Known rows, with every step that occurs:
nasiti/mene/mave/popov: [-2.37  1.05 -3.08 -0.96 -3.61  2.55 -2.47  2.69 -1.97 -2.10  1.45  4.20
 -4.66  0.78 -1.87 -0.75  1.76 -0.07  1.51  2.76]
mene/mave/popov/votu: [-2.50  3.23 -2.16 -0.91 -2.77 -1.26 -6.91  2.13 -0.93 -1.86 -1.46  3.24
 -4.87  1.34 -0.93  4.23  0.41  0.17  2.85  0.09]
nasiti/mene/mave/popov/moder: [-3.94  1.90 -5.56 -1.33 -2.16  1.16 -1.96  1.80 -1.18 -2.12 -1.35  4.31
 -3.65 -2.55 -1.85 -0.63  2.05  1.63  2.26 -0.55]
votu/moder/nasiti/mene/mave/popov: [-2.80  0.46 -4.29 -2.17 -3.50  2.65 -2.53  4.15 -0.68 -2.67  2.93  3.91
 -5.02  0.12 -1.98  0.01  0.18  1.25  2.08  0.35]
fasu/nasiti: [-1.77  2.64  0.71 -1.69 -1.13 -0.95 -2.99  1.64 -2.65 -3.14  0.32  4.31
 -0.19  2.74 -2.47 -2.59 -0.85 -0.90 -0.54 -0.75]
mave/popov/votu/fasu: [-0.38  2.39 -3.76  0.11 -1.53 -5.66 -7.18  3.94  1.02 -2.33  1.66  2.65
 -1.86  0.22 -1.28  6.62 -1.48 -2.41  2.25 -4.19]
votu/fasu/nasiti: [ 0.24  1.56 -0.31 -1.37 -0.55 -3.10 -4.28  2.46 -1.37 -3.26  3.26  3.97
  2.14  2.43 -2.54 -1.08 -2.76 -3.40 -0.84 -2.73]
fasu/votu/moder/nasiti/mene/mave/popov: [-2.00 -0.36 -4.42 -2.45 -3.22  3.57 -1.89  5.18 -0.63 -2.94  3.82  4.00
 -5.47 -0.65 -2.91  1.00 -0.57  1.52  2.06 -0.11]
votu/fasu/nasiti/mene/mave/popov: [-0.96  0.05 -3.54 -1.36 -3.02  1.13 -3.83  2.40 -1.79 -2.51  4.03  4.46
 -2.59  1.72 -2.37 -1.86 -0.12 -1.18  0.99  1.14]
votu/fasu/nasiti/mene/mave: [ 0.87  0.59  0.42 -0.15 -1.64  2.57 -2.62  1.89 -1.61 -2.95  5.00  4.67
  0.54  0.49 -1.88 -5.30 -1.77 -4.58 -0.16  3.77]
mene/mave/popov/votu/fasu: [ 0.06  1.90 -2.87 -0.33 -1.82 -3.92 -7.39  3.37  0.55 -2.15  2.40  2.86
 -1.24  0.74 -1.18  5.76 -1.90 -3.33  2.01 -2.32]
mene/mave/popov/moder/votu/fasu/nasiti: [-0.43  0.49 -3.74 -2.99 -1.54 -3.05 -5.43  2.43 -0.16 -3.62  0.87  3.55
  0.57  0.12 -2.26  0.48 -3.23  0.30  0.60 -5.12]
mave/mene: [-0.40  3.22 -0.93 -1.91 -2.42 -2.95 -1.80  3.63 -1.92 -2.10 -2.75  5.63
 -1.20  1.52 -2.34  7.40 -1.32 -0.14 -0.95  3.84]
moder/votu/fasu/nasiti/mene: [ 0.69  0.78 -2.09  0.60 -1.28 -1.78 -2.82  3.80  0.84 -4.17  3.46  3.96
 -0.92 -2.38 -1.88 -3.22 -2.30 -1.52  0.79 -0.90]
fasu/nasiti/mene/mave: [-0.47  1.22  1.04 -0.43 -2.00  3.95 -1.80  1.37 -2.39 -2.88  3.04  4.86
 -0.92  0.70 -1.79 -6.36 -0.55 -2.96  0.07  4.97]
moder/nasiti/mene/mave/popov/votu/fasu: [ 0.92  1.64 -3.41  0.24 -1.93 -2.03 -6.39  3.83  2.28 -2.59  5.52  3.19
 -1.91 -1.08 -0.81  3.78 -3.06 -3.09  2.36 -1.74]
popov/mene/mave: [-0.83  2.26  0.92 -2.40 -1.48  2.36 -3.38  3.23 -2.87 -1.93  0.81  3.58
 -2.33  1.33 -0.49 -3.78 -0.81 -3.32 -0.71  6.19]
mene/mave/popov: [-2.68  1.57 -2.20 -2.32 -3.51  1.45 -3.29  2.40 -2.56 -1.82 -0.10  3.67
 -3.47  2.82 -1.90  1.85  1.37 -0.03  0.93  0.91]
mave/popov/votu: [-3.18  3.88 -3.21 -0.36 -2.39 -3.46 -6.69  2.88 -0.33 -2.11 -2.27  3.07
 -5.53  0.55 -1.12  5.47  0.90  1.25  3.21 -2.03]
votu/fasu/nasiti/mene/mave/popov/moder: [-2.66  0.83 -6.07 -1.77 -1.59 -0.21 -3.38  1.57 -1.05 -2.53  1.29  4.61
 -1.58 -1.77 -2.41 -1.68  0.19  0.59  1.73 -2.17]
mene/mave/popov/moder/votu: [-3.07  1.95 -4.93 -2.67 -2.65 -1.73 -3.30  3.42  0.94 -3.18 -5.12  2.59
 -3.50 -3.32 -1.09  4.34 -0.30  3.85  2.41 -4.52]
nasiti/mene: [-1.30  2.42 -1.06  1.60 -1.70  0.89 -0.38  3.60 -0.45 -2.94  1.49  4.08
 -3.11 -2.31 -1.49 -2.36  1.11 -1.83  1.20  2.65]
popov/mene/mave/nasiti: [-0.03  2.17 -0.82 -1.64 -2.41  0.46 -5.10  3.05 -3.29 -1.90  0.28  5.19
 -2.01  4.05 -1.20 -1.22 -5.40  1.73 -0.26  5.31]

Rows:
[ 1.36  1.58 -1.84 -0.44 -1.36 -5.09 -3.96  5.35  2.19 -3.60  0.43  1.90
  0.61 -1.78 -1.03  5.77 -3.21 -2.70  0.62 -4.79]	moder/votu/fasu
[ 0.64  1.21 -1.02 -1.70 -1.02 -4.15 -4.84  3.38  0.26 -4.06  1.53  3.19
  1.44  0.78 -2.07  0.77 -3.81 -1.53 -0.22 -4.58]	moder/votu/fasu/nasiti
[-1.82  1.18 -2.94 -1.49 -3.60  3.43 -2.08  3.00 -0.71 -2.31  3.43  4.12
 -4.29  0.72 -1.51 -0.70  0.35  0.23  1.35  2.02]	moder/nasiti/mene/mave/popov
[-1.70  1.78 -2.49  0.01 -1.58  1.25 -0.52  5.53  1.59 -3.70  3.77  3.68
 -3.58 -3.31 -1.51 -1.50 -1.44 -0.05  1.82 -0.42]	votu/moder/nasiti/mene
[-1.81  3.11 -2.71 -0.34 -2.91  0.58 -5.88  2.68  0.81 -2.28  1.70  3.56
 -5.45 -0.51 -0.58  2.26 -0.75  0.38  3.20  0.81]	moder/nasiti/mene/mave/popov/votu
[-0.86  1.86 -0.59 -0.35 -2.00  3.13 -3.00  3.67  0.76 -3.01  3.50  3.77
 -3.00 -1.89 -0.82 -1.42 -2.10 -1.93  2.03  2.55]	popov/votu/moder/nasiti/mene/mave
[-2.62  2.35 -2.77 -2.81 -2.25 -0.32 -5.06  4.79  1.38 -2.99  1.77  2.84
 -4.03  0.02 -1.18  4.28 -2.77  1.42  2.62 -3.53]	mene/mave/popov/votu/moder/nasiti
[-2.48  2.48 -4.77 -0.10 -1.85  1.58 -0.36  3.52  1.74 -3.00  2.94  4.24
 -3.99 -4.18 -1.30 -1.62 -0.12  1.53  2.14 -1.05]	mave/popov/moder/nasiti/mene
[-3.38  2.45 -5.71 -2.22 -2.35 -3.52 -3.19  4.03  1.44 -3.39 -5.78  2.48
 -4.05 -3.89 -1.21  5.07  0.10  4.70  2.70 -6.11]	mave/popov/moder/votu
[-3.85  1.54 -5.32 -2.06 -1.96  1.14 -2.61  1.04 -1.82 -2.44 -0.67  4.84
 -3.02 -1.53 -2.32 -2.58  1.37  2.09  1.90 -0.82]	fasu/nasiti/mene/mave/popov/moder
[ 0.28  0.54 -1.80 -0.73 -1.49  1.29 -2.85  2.16  0.01 -3.54  2.35  4.20
  0.11 -2.60 -1.54 -3.89 -2.38 -2.02  0.87  0.94]	popov/moder/votu/fasu/nasiti/mene/mave
[ 0.21  0.37 -5.64 -0.76 -1.86 -3.02 -3.91  4.45  2.37 -3.41  0.84  2.75
 -0.96 -4.41 -1.24  3.53 -2.22 -0.57  2.07 -4.30]	nasiti/mene/mave/popov/moder/votu/fasu
[-0.53  2.25 -2.38  1.90 -2.40 -0.14 -2.04  3.46 -1.06 -2.83  1.48  5.38
 -3.02 -0.12 -1.92 -1.41 -2.64  2.07  1.42  2.88]	mave/nasiti/mene
[-0.99  0.60 -5.62 -0.23 -1.50 -2.36 -3.41  3.39  0.97 -3.96  2.22  4.18
 -2.33 -3.52 -2.16 -2.34 -1.22  1.18  1.89 -3.05]	mave/popov/moder/votu/fasu/nasiti/mene
[-2.45  0.40 -2.62 -2.26 -0.86 -0.95 -1.63  7.01 -1.21 -3.66 -0.40  3.10
 -3.51 -1.42 -3.91  4.50 -0.89  0.74  1.59 -4.11]	fasu/votu/moder
[-0.51  1.66  0.83  0.38 -2.23  3.95 -1.00  2.29 -1.64 -2.44  2.22  4.21
 -1.62 -0.51 -1.25 -3.42  0.20 -3.60  0.51  5.35]	nasiti/mene/mave
[-0.61 -0.21 -4.06 -1.76 -3.39  0.23 -4.32  3.18 -0.51 -3.15  2.59  3.85
 -3.07  0.21 -1.97 -0.58 -0.93  0.36  1.43 -0.28]	moder/votu/fasu/nasiti/mene/mave/popov
[-4.05  1.10 -4.89 -1.66 -2.15 -1.80 -6.60  4.04 -1.16 -3.28 -0.42  3.70
 -5.92 -0.37 -2.33  0.91 -0.01  2.32  3.76 -2.00]	fasu/nasiti/mene/mave/popov/votu/moder
[-2.40  2.87 -2.88  0.22 -2.89 -0.37 -6.18  2.37 -0.46 -2.09 -0.27  3.62
 -5.67 -0.31 -0.93  2.14  0.82  0.15  3.33  1.55]	nasiti/mene/mave/popov/votu
[-2.56  2.06 -4.61 -0.04 -2.15 -0.08 -3.11  5.38  2.09 -3.46  3.19  3.55
 -6.10 -3.26 -1.34  0.56 -0.97  1.83  3.45 -1.63]	mave/popov/votu/moder/nasiti/mene
